(in the rows, 128 means zero)
Each row of numbers belongs to one of the nodes below and depends on some of the facts about them. Some rows are named. Which node is each other row?

How the nodes are related:
Φ: belongs to class; μ: points at
[j107,j278,j319,j324,j328,j331,j360,j378,j392,j399,j401,j405,j430,j451,j48,j483,j532,j565,j570,j581,j675,j751,j771,j776,j820,j852,j859,j880,j90,j908,j910,j946,j954,j959,j961] Φ 16
[j125,j153,j157,j162,j170,j172,j173,j20,j206,j208,j238,j241,j246,j251,j260,j285,j325,j351,j355,j368,j373,j374,j408,j416,j42,j426,j437,j457,j488,j49,j502,j503,j51,j513,j541,j561,j591,j592,j606,j630,j649,j670,j694,j709,j714,j780,j798,j799,j81,j829,j850,j86,j864,j868,j886,j912,j92,j976,j992,j996] Φ 219
[j143,j144,j163,j267,j305,j315,j41,j472,j6,j663,j701,j828,j896,j943] Φ 466
[j16,j161,j212,j254,j266,j293,j422,j439,j53,j662,j695,j697,j745,j845,j904,j929,j933,j964,j975,j989] Φ 894
[j165,j168,j169,j171,j192,j195,j298,j321,j333,j340,j411,j485,j58,j584,j589,j620,j756,j789,j847,j89,j919] Φ 129
j125 μ j483
j153 μ j910,j48,j374,j503,j714
j161 μ j954,j847
j163 μ j169,j649,j89,j260
j165 μ j570
j170 μ j42,j81
j171 μ j964,j437,j81
j172 μ j896,j589
j173 μ j845,j144
j192 μ j954,j401
j195 μ j989,j780
j206 μ j251,j162,j439
j212 μ j378,j325,j355,j663
j254 μ j847
j266 μ j241,j850
j267 μ j241,j355,j663
j278 μ j107,j392,j943
j293 μ j697
j315 μ j954,j756,j260,j305
j328 μ j799,j451,j780
j331 μ j581
j340 μ j850
j351 μ j360,j324,j929,j908
j373 μ j852,j989
j399 μ j933,j422
j408 μ j649,j285,j589,j503
j41 μ j422
j411 μ j908
j416 μ j880,j845
j426 μ j954,j919
j472 μ j16,j847
j485 μ j246,j868,j847,j405
j488 μ j561
j49 μ j992,j325,j20
j513 μ j107,j959,j868,j745,j430
j53 μ j107,j649,j959
j532 μ j852,j959
j541 μ j502,j355,j714
j565 μ j483,j321,j589
j6 μ j319,j820
j606 μ j933,j649,j929,j260,j561
j620 μ j896,j208
j630 μ j168,j251,j321,j845,j919
j675 μ j592,j238,j503
j694 μ j157
j701 μ j852,j422,j451,j989
j709 μ j820
j771 μ j169,j319,j912
j776 μ j333,j360,j451
j789 μ j48,j589,j908,j368
j798 μ j670,j896,j162,j989
j828 μ j946,j714
j829 μ j695,j321,j886,j238,j908
j859 μ j298,j319,j439
j86 μ j168,j933,j305
j864 μ j591,j251,j959
j904 μ j298,j584
j92 μ j305
j961 μ j51,j886
j975 μ j90,j16,j570
j976 μ j581,j16
j996 μ j58,j502,j208

Known rows:
[ 96 130  68 119 164  77 169 135  98 143  67 117 147 158 203 163  86 141
 105 167 105 172 109 126 125 168 151 170 160  38  98  78 142 114 163 161
  62  50 104 146 129 102 165 117  68 146 114 162  95 176]: j411
[132 141 145 132 121 155 102 164 134 136 164 135 116 100  88 126 166 128
 119  88 130  87 153 145 156  99 114 126 120 146 129 110 136 153 106 123
 105 190 135 117 122 114 107 132 156 145 150 100 160 107]: j251
[ 94 162  76 199 157 128 176  64  79 140 169 151 107 139 147  99  91 110
  99 137 144 178 151 140 111 174 153 160  86  47 101 145 134 111 157 159
 147 121 108  98  93 119 127 104  91 113 150 149  67 188]: j798
[114 157 111 150 143  78 168 166 128 117  54 102 117 140 190 128 106 142
 117 164 122 164 107  94 124 151 105 122 137 120 114 159 118 108 147 164
 171  62 102 146  91 140  90 118  80  97 107 138  63 157]: j331
[171 116 169 154  96 164  73  60 155 121 116 199 113 144  85 127  95 114
 110  92  92 162 109 180 104 137 173 123 109 161  97 149 112 114 123  88
  86 198 162 139 169 147  61 151 157 163 109 127 162  85]: j954
[105 160  97 190 159 109 148 121 143 135 112 150 130 170 191 114 152 142
 144 140 134 156 158 109 120 160 175 158 151  90 101 145 125 109 168 145
 172  89 103 107  86 118  62 112  70  98 108 146  95 180]: j904
[152  97 129 100 131 133  94 117 144 127 175 152 122 102  87 150 182 117
 141 118 128  70 115 135 118 106 103  99 110 163 125 134 127 143 114  97
  75 134 134 151 104 142 142 150 159 149 127 100 161 112]: j260
[123 157  69 178 160  78 180  89 139 131 121 146 111 134 185 105 150 112
 129 140 131 164 124 112 118 132 124 164 117  79  99  87 127 119 162 130
 124 121 103 114  85 107 123 125  96  93 108 140 106 201]: j694
[128 117 167  74  92 145 132 175 131 122  73 104 130 106  84 146 104 148
 110 141 137 110 111 115 136 101 122  92 134 164 136 169 128 132 101 140
 159 138 136 147 158 160 107 125 164 156 126 110 132  65]: j90
[104 151  69 170 161  75 172  89 129 141 123 147 116 134 182 130 133 116
 115 147 124 166 121 114 129 128 147 169 131  52  98  90 137 134 165 120
  78 118 104 113 104 110 140 114  81 115 115 154  95 192]: j125
[154 145 115 190 145 106 141  87 154 116  87  88 149 167 189 101 106 120
 177 125 149 160 153 106 104  95 177 169 158 120 107  82 118 101 165  98
 185  98 104 106 152 119 139 108  66  81 105 154  68 192]: j266
[138 125 167  95  94 151 129 144 135 122  85 125 125 111  73 147 101 142
 108 122 127 138 111 127 137 104 116 106 132 169 123 152 128 132  94 133
 154 155 149 142 162 150 104 126 163 154 126 111 138  72]: j405
[139 147  63 176 165  75 171 103 146 128 137 148 111 130 195 128 174 113
 152 162 125 155 116 112 111 144 112 133 121 129 103 104 121 119 161 116
  91  59 104 135  78 114 141 130 104  92 105 138 111 193]: j488
[174 165 156 183  99 160 159 198 149 117 122  87  96 102  86 143 176 136
 151  75 137 161 171 107 173 118  97 131 148 181 188  96 115 150  96 152
 101  94 193 129 170  98 126 107 158 149 137 109 162  55]: j959
[133 107 144  82 111 145 106 143 136 127 161 105 129  98  85 127 139 122
 122 104 140  78 120 135 131  94 109  98 108 141 120 130 135 142 111 110
 134 183 130 132 123 142 142 142 152 129 148  95 157 117]: j992
[125 105 149  77 114 148 107 135 127 129 152 104 132  97  90 130 145 121
 122 119 137  84 123 132 136  93 110 105 109 134 127 134 133 143 113 115
 131 177 129 131 116 140 140 140 154 135 150 100 160 116]: j437
[141 112 100 175 153  68 170  93 113 119 166 125 120 144 187 132 147 107
 119 174 132 172  99 102 102 182 104  96 114 173 118 197 103 102 146 153
 140  45 114 143  84 165 130 110 143 116 106 149  56 175]: j399
[121 158 112 178 152  78 172 122 145 125  76 122 118 131 168 144  95 134
 118 164 116 170 107 103 119 136 153 167 157 113  99  86 124 116 162 139
 101  57 107 128 145 115 130 105 115 120 109 152  69 149]: j675

Which node is each row?
No name comes twice in this set of rows, the named rows included.
[163 147  70 148 155  85 171  62 158 112 103  70 136 109 185  99  86 109
 155 138 145 162 114 109 100  89 129 175 136 125  94  68 121 114 168 100
 172 178 108 103 134  93 155 112  69  80 108 144  73 206]	j541
[ 94 144  59 139 164  64 173  92 108 151 129 133 133 130 193 161 146 122
  98 159 109 166 108 108 135 120 155 160 144  48  94  83 138 138 169 123
  64  81 104 138 102 133 158 111  75 136 118 155  92 194]	j829
[106 123 162 153 103 162  52 173 133 134 161 124 140 165  97 136 153 147
 139 100 135  87 158 131 145 109 176 109 150 139 125 185 138 136 119 130
 178 164 128 114 124 152  64 130 117 144 139  99 160  75]	j439
[117 160  77 167 163 141 169  76 119 130  84 123 140 158 177 109  89 124
 104 146 135 172 140 169 121 173 172 172 149  59  99  81 137 109 164 167
  91  71 106 104 147  86 152 115  69 114 126 164  87 185]	j620
[110 111 149  85 110 160 113 103  95 132 168 111 126 103  85 117 118 115
 109 116 148 111 129 146 121 109 115 101  88 116 130 171 134 129 103 130
 157 179 141 114 112 157 142 130 147 143 152 100 144 134]	j780
[159 132  54 183 162  72 179 121 157 127 159 157 107 126 204 151 187 110
 173 160 114 157 111 100 110 168  94 104 132 176 110  93 111 117 158 101
  63  39 114 150  79 116 160 137 145 103 106 142 128 194]	j606
[ 99 126 172 159  96 168  62  97  65 124 173 110 140 163  92 113 103 114
 106  84 149 172 171 155 115 166 165  92  87  68 162 202 136 107  94 152
 174  73 181  97 154 175 141 107 117 144 151 116  96  74]	j989
[123  96 159 118 108 153  69  75 128 132 182 201 148 128  83 131 159 126
 162 153 105  86 104 158 100 176 107  98 136 181 171 139 112 121 130  91
  97 135 132 149 144 137 150 152 161 147 110 144 163  77]	j305
[167 158 101 204 159 119 169  57 157 135 148 210 104 167 144 103 151 108
 128 101  91 173 122 173 102 166 174 171  98  66  97  97 111 113 169  88
  67 182 115 114 128  95  73 153 152 147 106 148 146 204]	j426
[119  97 161 106 107 148  60 163 135 125 160 111 148 149 110 158 173 142
 149 120 138 101 143 120 126 109 163  97 148 137 132 152 134 124 108 100
 126  74 151 145 154 171 142 130 130 147 130 115 148  68]	j929
[ 99 138  65  91 158  79 168 162 120 121  57 118 113 141 201 110 162 124
 141 152 123 133 109 102 143 132  79 113  92  42 142 182 125 110 157 160
 172 110 115 148  75 152 131 149  69  85 107 112  75 196]	j976
[132 150  63 153 162  77 180  90 149 125 115 106 130 116 191 120 127 113
 131 148 142 166 118 107 121  93 127 170 140  65  96  73 131 126 165 105
 104 118 108 119 115 110 158 114  82  80 110 151  84 189]	j153
[109 106 138  67 144 161  80 178  91 139 124  91 147 114  85 162  88 147
 104 131 121 162 121 171 149 121 158 146 149  77 103  80 139 144 118 154
  62  94 131 141 173 105 163 125 126 160 151 157 158  74]	j589

Now the same nodes, written a new way:
Named rows:
[186 122 108 163 144 117 117 148 157 126  95 126 106 148 139 145 110  91
 155 137 193 123 152 107  90 134 137  86 132 169 147 165 116 145 108 100
 124  89 142]: j589
[129 126 107 139  54 160 196 115 153 121 130 148  75  36 168 134 150 142
 119 110  40 115 121 181 111 129  80 150 159 122 136  66  80 184 151  92
 186  85 155]: j254
[126 126 137 162 135 134 115 138 154 139 130 120 117 168 139 147 127 118
 152 138 152 118 154 121 106 133 124 151 106 100 154 149 136  61 134  93
 142 121 123]: j592
[ 91 175 152 126  89 153 173 143 133 112 120 134 118  95 148 108 130 151
 137 113 103  99 121 119 130 138 128 124 128 113 125 150 143 118 160 105
 165 130 135]: j694
[122 125 138 127  45 141 164 121 148  99 125 160  67  16 143 115 140 147
 127 130  16 132  76 142 132  77  55 103 152 108 117  78 104 165 117 108
 189  91 151]: j472
[123 115 130 144 131 149 120 123 150 147 117 145 113 175 146 141 137 119
 163 136 144 118 146 121 103 145 115 167 105 108 149 165 132  56 134  98
 143 141 137]: j780
[142 109  76 134 134 127 108 135 166 154 134 126 125 199 166 167 136 107
 105 143 144 127 145 152  93 137  92 165 132 121 164 131 123 111 141 103
 125 106 128]: j662
[128 131 132 159 131 137 122 136 156 142 130 119 118 176 147 152 130 120
 150 143 154 118 151 122 110 125 121 152 106  95 155 148 139  56 135  98
 141 129 125]: j20
[177  85 155 131 191 117 152 129  98 122 101 145 111 162  95 142 110 141
  83 169 151 114 129 196  86 131 149 119 130  90 152 120 143  82  99  46
  94 128 121]: j959
[ 96 181 158 129  82 141 186 152 141  85 117 113 127  89 144 110 111 143
 145 112 108 114 129 116 123 133 128 101 134 121 123 153 155 113 153 107
 170 137 142]: j153
[146 131  83 128 152 124  93 140 164 174 142 139 114 201 167 178 145 112
  84 133 164 115 122 151  93 122  89 173 136 127 159 148 117 105 149 109
 124 116 129]: j439
[141 112  78 130 138 127 104 137 169 152 135 129 130 195 169 167 138 106
 102 142 149 128 148 147  91 130  88 167 134 122 167 135 119 112 142 102
 126 108 125]: j964
[121 126 116 164 133 143 112 144 135 142 132 114 132 175 147 128 135 130
 165 151 148 114 165 112 122 134 131 158  99  83 160 144 146  79 141  90
 136 114 100]: j260
[150  99 112 120 180 110 126 136 138 129 129 120  89 163 137 142 127 109
 133 136 156 135 127 140 124 115 127 133 133 153 144 113 115  88 108 101
 118 130 112]: j324
[181 132 102 141 145 127 125 148 136 163 102 140  99 172 153 174 151 113
 129 154 196 112 124 107 116 103 105 142 133 130 144 158 131 124 127 118
 107 120 128]: j298
[153  98 118 125 182 111 135 135 127 129 127 124  95 167 126 151 128 116
 121 147 156 128 132 153 112 116 128 133 138 139 148 112 123  83 111  92
 111 137 112]: j392
[ 95 179 154 123  81 149 181 147 133 102 119 126 121  92 151 120 129 148
 144 125 104 107 126 116 130 131 122 124 129 111 122 151 150 109 160 108
 166 147 142]: j49
[107 170  92  98  66 135 204 154 146  97 117 114 139 133 186 147 123 131
 101 134 105 127 123 159 106 122  78 131 170 137 128 131 154 148 162 113
 152 155 148]: j266

Which node is each row?
No name comes twice in this set of rows, the named rows included.
[148 105  79 163 164 151 152 131 113 118 172 125  44 143 148 121 139 112
 213 141 149 109 133 163  95 116 124 169 143 133 158  90  92 117 124  64
 135 130 101]	j954
[152 172 124 114  94 147 199 145 125 102  83 151  95  89 148 115 124 128
 149 116 138 106 112 112 105 128 123  87 164 176 108 166 128 181 140 107
 141 131 169]	j620
[106 129 136  59 133 141 192 127 107 104 101 158  82  95 144  93 134 138
 133 116  96 114  96 140 139 135 126 125 151 179 101 136 117 128 133 108
 137 160 143]	j328
[ 90 228 125  84 131 126  92 158 117 152 163 171  80 110 147 128 150 158
  62 103 124  83  11  94 134  69  70 121 156 139 109 181 138 148 165 150
 153 138 139]	j6
[113 188 147  78 165 121 158 153 106 137 138 140  72  95 136 128 149 151
  76 105 130  89  63 123 151 104 123 123 158 159 109 135 125 134 160 133
 135 146 121]	j771
[147  82 100 127 114 116 110 125 196 170 117 127 122 156 167 187 150 108
  71 145 102 142 147 151 124 118  70 159 127 111 161  93 111 100 127 120
 137  90 123]	j16
[ 97 144 179 116  64 138 175 134 161 129  96 130 123  46 147 133 149 157
 104 122  48 119 121 107 175 120 107 114 117 105 125 112 127 107 145 136
 177 106 135]	j976
[139 168 121 115  89 129 165 158 146 100  84 130 121  71 145  86 122 123
 139 106 128 106 124  82 140 131 140  57 144 195 113 156 122 205 132 128
 146  82 145]	j411
[ 95 199 163 129 111 155 164 137 119 123 128 146 103  93 139 113 131 162
 118 102 122  85  99 121 116 132 131 132 128 112 115 178 140 115 171 100
 167 141 146]	j206
[112 198 149  80 173 119 158 152 100 144 146 151  64  94 135 133 152 155
  65  93 138  84  43 122 151  97 120 130 158 169 107 141 119 129 168 138
 136 155 126]	j859
[ 98 182 167 140  99 140 160 150 131  90 117 121 139  78 125  83 103 149
 131 103 102  97 135 109 119 151 161  79 126 129 126 162 148 141 151  89
 167 100 138]	j408
[116 135 158  74 119 113 186 140 127 110 106 128  98  73 137 122 137 145
  87 120  84 127  97 137 168 110 117  98 151 158 110 100 123 127 129 128
 138 137 126]	j331
[136 120 171  77 138 147 210 118  76  97  80 182 106  92 107  82 115 169
  90 141  90 100 101 189 102 153 149 102 148 121 110 138 143 134 119  54
 119 149 151]	j532
[115 176 185 142 102 157 188 139 101 109 101 153 132  85 116  98 116 178
  94 129 107  80 114 157  98 146 149 111 123  70 126 166 161 119 156  57
 151 123 144]	j864

